Here is a tiny trained network, its code and every weight. The questions are about switching its units off for an input and a class, where a switched-off unit gives its printed mean instead of its output.

import numpy as np


def w(rows, s, z=0):
    codes = np.array(rows[::2]) - 128.0
    scale = np.full(codes.shape[1], s)
    scale[-1] = z or s
    return codes * scale


def f(y):
    return np.maximum(y, 0)


def log_softmax(a):
    a = a - a.max(-1, keepdims=True)
    return a - np.log(np.exp(a).sum(-1, keepdims=True))


def net(x, mask):
    res = np.array(x, float).reshape(1, 6) / 4 @ E
    y = f(res @ A[0][:, :-1].T + A[0][:, -1])
    res = res + np.where(mask, y, B[0][:, -1]) @ B[0][:, :-1]
    return log_softmax(res[-1] @ U[:, :-1].T + U[:, -1])


A, B = {}, {}
E = w([
[176,186,153,88,212,146,94,91,52],'x0',
[150,98,239,142,149,214,154,4,120],'x1',
[89,179,141,74,41,1,83,88,135],'x2',
[81,200,215,119,146,69,227,162,130],'x3',
[34,118,66,51,58,169,122,129,54],'x4',
[155,95,127,120,152,136,175,179,41],'x5',
],0.0079)
A[0] = w([
[15,201,170,93,55,34,176,150,148,134],'N1',
[176,77,156,216,105,98,145,126,253,199],'N2',
[174,141,185,162,231,170,147,90,95,158],'N3',
[104,52,132,127,91,194,155,70,98,255],'N4',
[204,157,116,90,130,59,59,136,103,190],'N5',
[179,107,151,166,184,123,233,237,66,184],'N6',
[34,127,16,56,59,133,116,196,77,233],'N7',
],0.0081,0.0023)
B[0] = w([
[154,152,187,85,87,200,159,51,125,254],'N1',
[124,168,116,194,59,190,111,141,169,248],'N2',
[73,190,142,96,154,148,205,95,133,243],'N3',
[167,89,146,103,76,187,118,111,54,214],'N4',
[129,97,96,115,103,119,59,147,41,201],'N5',
[10,140,101,87,184,134,202,151,99,233],'N6',
[21,192,83,164,120,157,106,120,144,249],'N7',
],0.011,0.0098)
U = w([
[174,119,165,111,189,94,87,114,116,87],'0',
[153,64,136,138,159,68,133,149,163,20],'1',
[170,82,100,93,135,41,63,130,109,82],'2',
[124,117,63,170,85,139,45,169,113,252],'3',
[95,165,152,84,138,142,163,83,120,100],'4',
[238,105,206,96,90,150,140,93,114,154],'5',
[112,92,87,89,188,116,160,247,87,105],'6',
[119,159,108,200,136,130,139,188,208,102],'7',
],0.011,0.0033)

Each question gives the input, the list of numbers given to net, and the class t.
The units are the neurons (one row each of A and B). Each row of codes is followed by its name. A weight is (code - 128) times the scale printed after its matrix; where a second scale follows, it is the last column's (A, B and U).
mask holds one flag per neuron, in row order. A switched-off neuron (its flag False) gives its mean, the last column of its row in B, instead of its output. The means were averaged over made-up inputs and are rounded, as every weight is.
A unit's drop is (log p(t) with every unit on - log p(t) with that unit switched off) / (log p(t) with every unit on - log p(t) with every unit switched off).
The circuit of an input: a set's keep is (log p(t) with only the set's units on - log p(t) with every unit switched off) / (log p(t) with every unit on - log p(t) with every unit switched off). Starting from all 7 units, units are removed one at a time, each time the one whose removal leaves the highest keep (on an exact tie, the one counted first), for as long as the keep stays at least 0.8.
units of the circuit, in order: the units of the circuit, biggest drop first
unit that matters most: the unit with the biggest drop
k most important neurons: the k neurons with the biggest drops, biggest first
drop of u: that unit's drop, to one decimal
input [7,7,8,-7,-4,-8], class 0: units of the circuit, in order : N1, N7
input [1,7,4,2,-8,-8], class 7: units of the circuit, in order : N2
input [4,3,2,-5,6,4], class 3: units of the circuit, in order : N1, N3
input [7,-8,-3,-7,-4,4], class 6: 2 most important neurons : N6, N2
input [-2,8,-1,0,3,3], class 5: units of the circuit, in order : N4, N7
input [-2,5,8,-7,4,-8], class 3: 2 most important neurons : N3, N6
input [-5,6,2,-5,-1,4], class 5: 2 most important neurons : N7, N4
input [-6,7,2,-6,-5,-6], class 3: units of the circuit, in order : N2, N4
input [3,2,4,-4,-7,-6], class 3: units of the circuit, in order : N1, N5
input [-6,2,-2,2,4,-4], class 3: 2 most important neurons : N3, N6
input [-6,-2,2,2,-3,0], class 7: 2 most important neurons : N4, N2
input [8,-2,3,-1,0,6], class 6: units of the circuit, in order : N1, N2
input [8,-3,-7,8,5,-1], class 6: 3 most important neurons : N1, N6, N2
input [-4,8,-4,-6,7,1], class 5: unit that matters most : N4
input [-2,2,5,-3,3,2], class 3: 3 most important neurons : N3, N6, N7
input [2,1,8,-6,-4,7], class 2: 2 most important neurons : N2, N7
input [-7,7,-5,0,8,-4], class 5: 2 most important neurons : N4, N6
input [0,-4,6,6,-4,0], class 5: 4 most important neurons : N1, N7, N3, N6
input [7,-2,5,-2,2,5], class 3: drop of N7 : 0.1
input [0,6,3,1,2,-2], class 5: drop of N7 : 0.2
